Below is a small trained network, with its code and all its weights. Each question gives an input and a target symbol and asks what happens when units are switched off, that is, made to give their printed mean instead of their output.

import numpy as np


def w(rows, s, z=0):
    codes = np.array(rows[::2]) - 128.0
    scale = np.full(codes.shape[1], s)
    scale[-1] = z or s
    return codes * scale


def softmax(a):
    e = np.exp(a - a.max(-1, keepdims=True))
    return e / e.sum(-1, keepdims=True)


def log_softmax(a):
    a = a - a.max(-1, keepdims=True)
    return a - np.log(np.exp(a).sum(-1, keepdims=True))


def net(x, mask):
    ids = ['αβγεζηθλμπσψ'.index(c) for c in x.split()]
    T = len(ids)
    res = E[ids] + P[:T]
    u = 0
    for l in range(3):
        r = res
        for j in range(3):
            rows = slice(2 * j, 2 * j + 2)
            q, k, v = (r @ M[l][rows].T for M in (Q, K, V))
            z = softmax(np.where(np.tri(T) > 0, q @ k.T / 2**0.5, -1e9)) @ v
            o = O[l][rows]
            res = res + np.where(mask[u + j], z, o[:, -1]) @ o[:, :-1]
        u += 3
    return log_softmax(res[-1] @ U[:, :-1].T + U[:, -1])


Q, K, V, O = {}, {}, {}, {}
E = w([
[153,121,58,153,161,46,170,71],'α',
[28,221,105,91,62,63,115,77],'β',
[126,159,131,93,169,86,166,237],'γ',
[95,151,122,181,49,153,206,157],'ε',
[120,81,125,145,120,163,128,22],'ζ',
[128,140,191,123,150,49,68,23],'η',
[140,215,117,164,184,151,71,125],'θ',
[65,101,76,65,146,122,102,119],'λ',
[151,123,60,146,169,204,180,166],'μ',
[252,50,97,141,94,93,7,136],'π',
[106,137,222,72,106,201,90,161],'σ',
[178,133,180,169,147,137,177,103],'ψ',
],0.016)
P = w([
[12,48,143,159,253,217,147,136],'0',
[136,135,128,103,77,181,125,179],'1',
[148,130,136,100,63,158,122,181],'2',
[151,136,114,106,47,153,116,174],'3',
[150,128,125,104,51,162,126,176],'4',
[162,145,107,95,42,171,118,170],'5',
[158,148,111,99,47,166,124,177],'6',
],0.0049)
Q[0] = w([
[83,199,118,94,115,127,177,126],'L0H1',
[92,118,110,112,155,133,84,190],'L0H1',
[132,186,136,170,111,146,122,122],'L0H2',
[219,113,106,122,120,112,67,104],'L0H2',
[149,117,247,132,64,105,112,103],'L0H3',
[155,117,51,130,118,108,75,140],'L0H3',
],0.015)
K[0] = w([
[216,144,59,114,24,83,44,147],'L0H1',
[209,68,143,47,214,152,112,131],'L0H1',
[183,149,160,227,49,133,116,206],'L0H2',
[164,2,92,235,231,92,71,77],'L0H2',
[195,35,222,72,247,151,82,56],'L0H3',
[28,181,117,132,223,132,220,94],'L0H3',
],0.0087)
V[0] = w([
[197,63,132,91,115,195,35,71],'L0H1',
[98,150,129,253,37,110,158,129],'L0H1',
[76,194,105,95,87,132,200,214],'L0H2',
[136,113,142,227,13,128,45,223],'L0H2',
[81,189,206,122,79,129,183,48],'L0H3',
[109,93,163,147,188,174,221,126],'L0H3',
],0.0052)
O[0] = w([
[146,66,121,224,224,174,131,74,122],'L0H1',
[93,197,95,110,103,208,124,150,188],'L0H1',
[151,168,128,129,97,132,122,42,92],'L0H2',
[116,54,124,27,153,130,213,73,38],'L0H2',
[193,137,186,111,1,107,146,103,159],'L0H3',
[207,147,160,89,166,128,128,112,254],'L0H3',
],0.0065,0.0013)
Q[1] = w([
[166,87,130,86,148,75,31,186],'L1H1',
[170,145,186,69,75,42,151,170],'L1H1',
[145,124,192,163,214,175,151,193],'L1H2',
[131,10,96,165,137,101,74,104],'L1H2',
[103,110,38,169,191,83,171,174],'L1H3',
[62,167,183,38,76,134,78,88],'L1H3',
],0.013)
K[1] = w([
[80,155,160,152,178,128,137,119],'L1H1',
[46,138,187,125,112,102,222,118],'L1H1',
[113,186,171,139,146,155,172,140],'L1H2',
[134,85,144,192,210,140,66,123],'L1H2',
[163,98,76,106,151,84,85,202],'L1H3',
[4,163,120,55,124,157,151,45],'L1H3',
],0.016)
V[1] = w([
[47,36,128,101,104,69,168,141],'L1H1',
[53,174,31,186,36,170,98,106],'L1H1',
[176,100,182,89,127,105,46,156],'L1H2',
[217,77,91,126,76,167,68,189],'L1H2',
[222,154,228,152,148,177,30,99],'L1H3',
[152,2,100,67,104,117,63,123],'L1H3',
],0.0053)
O[1] = w([
[132,76,96,90,130,148,182,168,6],'L1H1',
[144,126,81,157,149,230,71,63,242],'L1H1',
[92,149,153,152,134,166,172,185,42],'L1H2',
[131,165,207,103,255,166,137,138,113],'L1H2',
[106,139,238,186,124,146,109,104,133],'L1H3',
[64,73,162,56,139,171,96,120,127],'L1H3',
],0.0075,0.0016)
Q[2] = w([
[8,141,157,69,188,150,112,131],'L2H1',
[84,54,148,131,113,135,106,61],'L2H1',
[98,56,154,148,229,156,152,146],'L2H2',
[92,134,174,119,152,124,99,165],'L2H2',
[132,166,69,146,130,25,102,111],'L2H3',
[109,154,160,119,138,101,117,91],'L2H3',
],0.014)
K[2] = w([
[171,81,155,64,133,155,4,228],'L2H1',
[143,65,138,117,93,123,94,94],'L2H1',
[153,100,172,162,204,104,60,145],'L2H2',
[106,114,171,158,185,161,94,95],'L2H2',
[108,147,109,65,134,91,175,47],'L2H3',
[130,134,148,155,72,117,122,116],'L2H3',
],0.015)
V[2] = w([
[236,171,111,140,122,82,146,150],'L2H1',
[183,51,111,186,74,111,89,85],'L2H1',
[167,119,124,210,113,194,254,165],'L2H2',
[106,186,150,146,205,59,141,116],'L2H2',
[174,97,109,111,126,169,80,197],'L2H3',
[108,184,111,91,152,202,208,100],'L2H3',
],0.0094)
O[2] = w([
[163,165,168,167,163,131,255,124,200],'L2H1',
[193,49,160,124,83,100,128,32,254],'L2H1',
[10,107,147,63,243,112,144,60,185],'L2H2',
[94,48,73,216,129,147,144,132,12],'L2H2',
[170,168,90,139,217,122,143,103,154],'L2H3',
[171,90,123,98,96,220,147,122,53],'L2H3',
],0.0092,0.003)
U = w([
[92,125,197,74,110,164,124,198,205],'α',
[119,149,128,72,138,88,168,214,186],'β',
[154,105,87,118,181,218,160,146,111],'γ',
[96,255,113,186,168,144,70,108,87],'ε',
[156,118,142,62,137,82,126,165,74],'ζ',
[115,61,128,123,120,174,121,73,121],'η',
[176,145,114,99,84,142,142,152,142],'θ',
[111,184,173,107,117,13,97,122,4],'λ',
[80,142,41,71,140,100,79,147,179],'μ',
[125,167,119,31,166,120,145,83,167],'π',
[147,117,39,127,152,24,174,106,131],'σ',
[146,96,232,124,138,134,204,158,127],'ψ',
],0.0063,0.003)

Each question gives the input, a string of symbols that net reads in full, and the target symbol t.
The units are the heads (2 rows each of Q, K, V and O). Each row of codes is followed by its name. A weight is (code - 128) times the scale printed after its matrix; where a second scale follows, it is the last column's (O and U).
mask holds one flag per head, layer by layer. A switched-off head (its flag False) gives its mean, the last column of its rows in O, instead of its output. The means were averaged over made-up inputs and are rounded, as every weight is.
A unit's drop is (log p(t) with every unit on - log p(t) with that unit switched off) / (log p(t) with every unit on - log p(t) with every unit switched off).
The circuit of an input: a set's keep is (log p(t) with only the set's units on - log p(t) with every unit switched off) / (log p(t) with every unit on - log p(t) with every unit switched off). Starting from all 9 units, units are removed one at a time, each time the one whose removal leaves the highest keep (on an exact tie, the one counted first), for as long as the keep stays at least 0.8.
circuit, biggest first: the units of the circuit, biggest drop first
unit that matters most: the unit with the biggest drop
which heads matter: for each layer, one digit per head in row order, 1 if its drop is at least 0.15 and else 0, layers parted by /
input μ σ σ λ ζ, target η: unit that matters most -> L2H1
input β θ γ α α θ ψ, target θ: which heads matter -> 100 / 010 / 010
input α ε ψ ζ, target π: circuit, biggest first -> (L2H2; L0H1)
input ψ μ λ π ψ, target ψ: which heads matter -> 011 / 101 / 100
input θ σ ψ λ π γ, target η: circuit, biggest first -> (L1H3; L0H2; L2H1; L0H1)
input ψ γ ζ ψ σ γ, target β: which heads matter -> 000 / 100 / 100
input σ θ ε, target π: circuit, biggest first -> (L2H2; L0H2)
input λ π α π, target ζ: which heads matter -> 110 / 001 / 111
input ζ θ α ζ λ, target μ: which heads matter -> 001 / 001 / 100
input θ ε α μ π, target η: circuit, biggest first -> (L0H2; L1H3; L2H1)
input ζ ε θ ε λ α σ, target π: circuit, biggest first -> (L0H2; L2H2; L1H3)
input π ζ α ζ, target μ: circuit, biggest first -> (L2H1; L1H3; L0H2; L0H3)
input σ ε α γ α λ, target π: which heads matter -> 110 / 001 / 010
input ψ σ β ε θ π α, target ψ: circuit, biggest first -> (L2H1; L1H3)
input ζ α β σ α μ, target θ: circuit, biggest first -> (L2H2; L1H2; L0H2)
input α α θ π, target ε: circuit, biggest first -> (L2H3; L1H2; L0H2)
input θ α π ζ α, target η: circuit, biggest first -> (L1H3; L2H1)
input ζ ζ θ β ψ, target θ: circuit, biggest first -> (L2H2; L1H2)
input γ σ α σ π, target β: which heads matter -> 100 / 110 / 100
input σ η γ ε μ ζ π, target α: circuit, biggest first -> (L1H3; L1H2; L0H1; L2H1)
input π σ η α θ α, target μ: which heads matter -> 011 / 011 / 100
input σ π λ α, target α: which heads matter -> 010 / 011 / 100
input α γ ζ, target η: which heads matter -> 000 / 001 / 110
input η ζ μ, target γ: which heads matter -> 000 / 000 / 011
input σ β θ π γ μ, target α: unit that matters most -> L1H3
input β π ζ, target π: which heads matter -> 011 / 110 / 011
input α α α ε ψ σ, target π: circuit, biggest first -> (L2H2; L1H3; L0H2)
input η λ ζ β σ η θ, target θ: unit that matters most -> L2H2
input λ β α, target θ: which heads matter -> 000 / 000 / 010
input ζ ε π ε ζ, target λ: unit that matters most -> L1H2
